In the rows, 100 means zero.
Each row is followed by its class. Each block has new classes.
97  93  104  106  94  110  89  103  105  102  91  114  93  98  98  104  104  102  95  85  104  115  90  96  94  86  109  84  110  101  97  110  103  98  107  103  99  93  112  101  102  98  74  99  103  95  97  107  115  98  89  101  100  79  98  107  94  99  96  105  101  93  101  98  101  93  99  99  77  96  85  105  96  116  79  109  96  114  107  99  106  97  138  103  98  103  94  100  97  100  104  96  100  86  107  104  107  106  97  128  94  103  102  106  97  108  77  50  108  86  111  89  96  107  105  107  91  96  99  88  96  99  93  78  96  95  103  68  100  104  95  94  93  103  100  105  101  97  96  101  96  105  103  105  106  103  106  97  103  99 : q784
105  91  98  101  100  93  104  95  120  104  62  88  99  94  93  98  108  103  98  101  108  96  101  118  105  88  94  99  104  99  122  99  106  104  105  96  95  105  97  82  94  105  92  101  100  101  93  97  101  93  105  97  100  107  93  102  85  100  109  97  96  100  101  109  94  105  102  116  89  101  94  93  95  98  94  98  97  89  99  100  108  106  121  107  97  79  88  94  103  96  104  101  109  102  103  109  97  105  96  126  93  89  112  87  90  110  101  88  99  86  103  112  98  98  112  103  114  101  101  98  102  82  101  98  97  102  97  89  96  117  100  98  101  93  94  115  95  77  107  98  100  98  105  102  108  76  74  75  92  99 : q391
96  104  78  104  98  103  92  101  101  99  99  104  94  94  98  102  102  96  100  97  103  98  94  95  98  101  99  99  103  101  92  88  95  91  100  101  100  97  111  96  108  96  96  97  101  100  104  93  104  96  100  102  112  97  95  102  111  107  99  101  97  98  100  98  57  97  99  104  99  105  113  112  97  106  86  103  102  104  103  97  102  96  108  98  94  97  101  96  101  98  90  95  100  103  98  97  99  95  110  102  92  112  99  105  107  102  96  95  100  102  100  94  111  105  100  99  87  100  93  96  94  103  96  85  101  99  102  95  84  104  98  99  95  100  105  100  97  99  91  97  103  93  101  99  97  103  109  105  105  98 : q391
100  107  90  98  121  113  82  106  66  87  131  108  111  86  104  109  81  85  99  122  98  107  100  67  100  114  98  107  98  121  45  107  96  88  98  111  109  95  107  102  92  94  114  105  110  102  103  83  47  116  89  113  95  77  123  102  109  103  103  108  100  109  105  60  95  96  87  88  138  104  118  106  108  101  128  96  117  119  106  101  82  83  74  85  96  129  132  103  94  94  73  86  85  95  101  68  97  90  60  60  124  113  89  124  118  75  96  130  102  121  93  83  108  83  86  95  78  101  103  89  97  118  103  83  165  96  116  109  99  102  108  97  78  106  112  74  99  143  96  95  101  97  105  107  94  139  136  132  89  92 : Q808
98  108  98  103  103  105  95  100  93  98  119  114  104  91  101  95  120  82  100  117  98  107  93  81  92  118  104  100  108  104  59  98  90  89  96  103  102  98  100  102  98  95  101  108  105  99  96  96  79  105  99  110  90  77  110  99  103  101  99  106  101  105  96  79  95  96  96  100  119  98  108  101  101  100  115  101  119  115  109  102  89  93  88  98  99  99  116  107  102  103  82  101  91  88  80  80  98  92  106  80  122  112  126  113  113  83  96  90  100  102  104  83  105  99  92  93  91  104  104  95  95  108  105  76  105  97  94  105  100  92  100  101  78  99  112  84  65  119  97  102  115  100  100  102  94  122  116  121  94  92 : Q808
97  92  84  100  101  91  99  99  108  118  111  100  98  94  95  94  109  105  107  86  109  102  96  112  97  90  106  95  109  106  107  107  105  102  97  98  95  98  101  101  98  92  91  111  99  110  94  93  99  93  97  98  103  77  94  106  94  101  100  102  97  100  100  100  97  99  99  96  97  100  92  101  94  104  83  96  95  104  107  96  97  109  119  107  96  99  91  99  99  92  105  111  99  92  101  104  98  109  101  124  100  81  104  104  98  112  96  75  104  98  99  99  105  113  103  89  95  98  97  91  92  97  96  96  95  100  99  72  97  111  100  94  102  100  102  108  100  90  99  104  98  120  96  103  103  97  94  90  104  98 : q391
87  74  111  116  83  125  118  81  144  95  34  131  56  108  112  93  144  104  85  49  106  126  62  118  98  82  100  101  116  55  157  85  118  99  106  89  104  103  143  87  115  104  73  102  92  81  106  117  174  88  111  112  87  113  80  115  92  89  96  106  94  72  82  129  92  97  137  149  58  102  59  86  72  122  52  122  83  92  110  111  119  134  183  103  97  115  63  89  108  99  147  105  115  56  98  132  109  101  89  146  61  165  109  60  90  118  62  23  124  79  114  76  81  117  124  117  132  105  105  85  93  88  59  49  94  130  83  93  88  90  112  100  108  90  94  131  100  41  78  86  124  113  105  88  103  60  81  68  104  109 : Q461
99  93  101  106  92  110  104  98  103  105  86  101  98  98  100  95  123  97  100  94  90  98  95  103  100  98  87  100  100  100  120  93  106  96  97  99  97  100  102  98  98  104  100  101  101  104  103  100  120  102  106  106  95  116  108  98  98  78  97  98  100  107  97  113  98  102  108  106  97  102  103  107  99  102  96  108  98  94  100  94  112  113  105  99  104  100  95  97  99  105  113  106  101  98  101  106  107  101  93  97  100  114  93  94  97  111  97  99  105  97  106  99  87  104  109  104  105  100  108  85  95  100  98  93  100  105  103  114  101  103  101  113  106  94  103  102  99  91  89  99  117  94  106  97  102  94  102  103  99  103 : Q461
97  59  100  103  105  97  103  94  115  94  79  111  88  100  109  100  98  104  102  79  109  110  86  107  86  86  99  92  111  91  115  112  105  95  98  95  102  98  108  95  102  102  83  107  98  95  107  98  112  104  105  103  95  100  92  114  95  98  101  104  97  94  93  110  105  107  98  102  84  119  90  117  93  101  91  95  91  92  92  101  98  100  109  102  99  89  90  96  105  116  108  95  102  86  98  103  99  118  89  122  93  109  115  99  104  95  97  69  109  87  104  101  105  101  108  98  108  103  95  94  112  86  91  87  95  107  106  89  97  97  104  98  100  95  97  113  92  81  106  97  111  112  101  98  100  82  81  80  103  110 : q784
104  103  106  96  103  98  95  101  105  101  103  100  98  103  97  88  103  104  100  96  101  103  100  109  97  93  104  95  102  98  105  98  96  99  101  98  100  108  88  109  97  95  61  107  103  99  98  105  99  100  98  92  108  90  95  95  95  95  99  103  99  96  103  106  96  98  99  103  94  97  93  99  112  99  91  100  97  99  107  99  104  109  110  107  103  103  95  93  89  91  97  91  100  92  100  110  99  98  102  114  97  87  101  98  101  98  100  91  97  98  104  101  101  105  103  97  105  101  93  71  102  65  101  103  103  101  97  88  99  90  99  100  103  124  93  108  105  94  99  93  106  103  94  103  100  98  98  99  107  105 : q391
99  110  104  96  104  101  104  108  89  108  98  67  103  104  107  88  135  111  98  100  99  91  112  136  106  98  89  103  93  86  148  104  77  100  104  87  69  94  77  94  107  99  103  105  85  103  98  106  142  84  94  65  117  140  94  95  92  100  83  103  94  104  117  113  87  77  113  109  100  93  80  103  123  106  80  106  96  59  99  103  131  150  63  109  111  100  81  92  96  122  126  128  97  146  94  145  119  94  109  59  67  81  77  78  98  139  91  134  92  114  96  114  90  116  128  99  112  96  97  121  108  95  93  125  102  95  110  125  115  114  96  108  136  111  90  105  111  84  80  92  95  96  97  98  105  107  159  146  97  105 : Q461
92  100  106  109  99  118  94  98  104  94  104  114  93  77  104  104  96  91  102  103  97  106  82  75  95  104  105  107  103  93  76  95  102  93  95  111  116  96  125  101  98  98  76  104  94  97  105  96  101  104  97  116  88  88  106  106  105  98  108  94  100  96  91  79  99  85  96  103  105  106  80  111  95  116  107  106  107  110  97  98  107  78  112  94  100  110  105  100  98  104  103  97  102  71  101  91  101  92  103  77  104  137  89  104  112  95  86  96  115  103  96  80  100  99  100  100  94  96  102  96  96  117  85  58  103  106  103  109  103  88  107  97  82  98  106  86  96  110  93  98  118  102  108  102  98  121  124  113  95  85 : Q808
100  96  102  95  101  100  104  100  106  106  100  86  103  100  97  92  108  97  96  97  106  95  113  114  108  103  97  99  97  97  120  102  99  102  106  94  85  100  91  95  93  103  107  98  93  108  101  98  108  95  108  95  104  127  93  95  96  100  88  86  104  103  110  112  97  113  109  103  102  98  97  97  116  96  101  110  98  81  89  105  110  90  92  103  100  100  93  95  99  106  112  106  107  110  92  107  104  106  103  106  93  79  96  90  94  111  108  111  101  104  101  115  98  99  105  102  103  103  94  112  108  99  109  128  102  103  103  111  94  101  115  105  116  99  95  105  107  95  108  94  97  93  106  93  102  95  96  96  102  104 : Q461
103  94  95  94  97  79  105  96  127  103  88  98  96  103  91  101  95  108  107  91  106  100  90  109  98  82  92  88  94  110  118  99  110  111  109  95  106  112  91  100  103  97  95  97  108  103  173  99  95  85  102  97  105  93  85  99  101  100  108  96  106  103  101  104  101  136  98  96  94  100  103  96  92  92  99  93  92  108  88  94  94  81  117  108  99  95  90  96  96  88  88  88  107  94  104  101  91  109  98  142  109  81  125  96  88  100  111  82  96  87  79  109  102  88  89  102  86  98  93  98  103  87  106  112  97  109  98  73  99  103  106  98  107  99  91  120  87  85  125  95  95  94  100  96  103  69  38  57  106  101 : q391
